Here is a tiny trained network, its code and every weight. The questions are about switching its units off for an input and a class, where a switched-off unit gives its printed mean instead of its output.

import numpy as np


def w(rows, s, z=0):
    codes = np.array(rows[::2]) - 128.0
    scale = np.full(codes.shape[1], s)
    scale[-1] = z or s
    return codes * scale


def f(y):
    return np.maximum(y, 0)


def log_softmax(a):
    a = a - a.max(-1, keepdims=True)
    return a - np.log(np.exp(a).sum(-1, keepdims=True))


def net(x, mask):
    res = np.array(x, float).reshape(1, 6) / 4 @ E
    y = f(res @ A[0][:, :-1].T + A[0][:, -1])
    res = res + np.where(mask, y, B[0][:, -1]) @ B[0][:, :-1]
    return log_softmax(res[-1] @ U[:, :-1].T + U[:, -1])


A, B = {}, {}
E = w([
[84,185,229,69,26,86],'x0',
[144,50,191,42,240,244],'x1',
[123,118,121,146,140,155],'x2',
[126,127,136,129,136,127],'x3',
[254,203,130,92,64,113],'x4',
[132,127,127,126,122,122],'x5',
],0.009)
A[0] = w([
[104,106,160,52,162,162,79],'neuron 0',
[174,216,94,69,127,194,60],'neuron 1',
[72,118,131,73,160,184,120],'neuron 2',
[172,148,64,124,131,121,113],'neuron 3',
[90,157,149,96,119,114,152],'neuron 4',
[83,155,61,254,80,65,3],'neuron 5',
[198,198,149,147,146,134,156],'neuron 6',
[151,145,157,69,174,195,110],'neuron 7',
[107,151,201,107,78,147,88],'neuron 8',
[9,122,97,153,152,144,218],'neuron 9',
],0.011,0.002)
B[0] = w([
[196,169,81,109,81,97,195],'neuron 0',
[82,147,112,39,170,113,175],'neuron 1',
[156,188,127,136,73,86,194],'neuron 2',
[136,113,104,161,234,92,168],'neuron 3',
[175,154,132,240,176,185,168],'neuron 4',
[227,175,121,122,110,108,249],'neuron 5',
[50,221,170,150,180,100,178],'neuron 6',
[168,89,63,106,78,145,195],'neuron 7',
[125,33,3,196,255,148,191],'neuron 8',
[139,198,127,61,198,103,216],'neuron 9',
],0.0082,0.013)
U = w([
[255,145,126,99,11,151,2],'0',
[93,179,74,138,111,186,223],'1',
[3,219,86,37,156,100,21],'2',
[116,56,26,229,164,174,100],'3',
[185,115,195,113,131,154,246],'4',
[90,93,80,102,81,66,217],'5',
[51,66,194,112,7,133,43],'6',
],0.0072,0.005)

Each question gives the input, the list of numbers given to net, and the class t.
The units are the neurons (one row each of A and B). Each row of codes is followed by its name. A weight is (code - 128) times the scale printed after its matrix; where a second scale follows, it is the last column's (A, B and U).
mask holds one flag per neuron, in row order. A switched-off neuron (its flag False) gives its mean, the last column of its row in B, instead of its output. The means were averaged over made-up inputs and are rounded, as every weight is.
A unit's drop is (log p(t) with every unit on - log p(t) with that unit switched off) / (log p(t) with every unit on - log p(t) with every unit switched off).
The circuit of an input: a set's keep is (log p(t) with only the set's units on - log p(t) with every unit switched off) / (log p(t) with every unit on - log p(t) with every unit switched off). Starting from all 10 units, units are removed one at a time, each time the one whose removal leaves the highest keep (on an exact tie, the one counted first), for as long as the keep stays at least 0.8.
circuit, biggest first: the units of the circuit, biggest drop first
unit that matters most: the unit with the biggest drop
k most important neurons: the k neurons with the biggest drops, biggest first
drop of u: that unit's drop, to one decimal
input [5,2,-1,4,4,-5], class 3: unit that matters most : neuron 8
input [-3,0,-2,3,5,3], class 2: circuit, biggest first : neuron 6; neuron 1; neuron 5
input [4,-4,2,-6,6,5], class 2: 2 most important neurons : neuron 6; neuron 1
input [-1,4,2,-1,6,0], class 2: circuit, biggest first : neuron 1; neuron 6
input [-4,8,-4,6,4,1], class 0: circuit, biggest first : neuron 7; neuron 0
input [4,5,-8,-8,5,-4], class 1: circuit, biggest first : neuron 8; neuron 5
input [-4,8,7,4,-6,1], class 0: 3 most important neurons : neuron 0; neuron 2; neuron 7
input [7,-5,-4,-1,-4,1], class 3: circuit, biggest first : neuron 8; neuron 4
input [-7,1,4,2,8,0], class 2: 2 most important neurons : neuron 1; neuron 6
input [-5,-6,-7,8,-7,-1], class 4: circuit, biggest first : neuron 5; neuron 8; neuron 7
input [-4,-8,7,-2,0,-6], class 0: 2 most important neurons : neuron 5; neuron 8
input [-2,4,-2,-2,-8,-6], class 2: 2 most important neurons : neuron 9; neuron 5
input [3,-5,-2,6,3,6], class 4: circuit, biggest first : neuron 0; neuron 7; neuron 2
input [5,6,-3,1,8,4], class 2: circuit, biggest first : neuron 1
input [6,5,-2,-1,-4,2], class 3: 3 most important neurons : neuron 8; neuron 5; neuron 4
input [-5,3,-5,-5,4,-8], class 5: circuit, biggest first : neuron 4; neuron 5; neuron 1
input [-6,-6,5,1,-6,1], class 0: 2 most important neurons : neuron 5; neuron 8
input [6,-8,-8,-8,-7,6], class 0: 2 most important neurons : neuron 5; neuron 6
input [8,7,3,-1,-3,7], class 3: 2 most important neurons : neuron 8; neuron 5
input [1,8,4,-2,-2,-6], class 0: most important neuron : neuron 0
input [6,-3,5,5,-4,-3], class 3: circuit, biggest first : neuron 8; neuron 4
input [6,-5,3,6,7,1], class 2: 3 most important neurons : neuron 6; neuron 1; neuron 7
input [-8,-5,-8,-8,8,8], class 1: 2 most important neurons : neuron 6; neuron 9
input [-1,3,-5,-6,-7,-3], class 2: drop of neuron 9 : 0.8
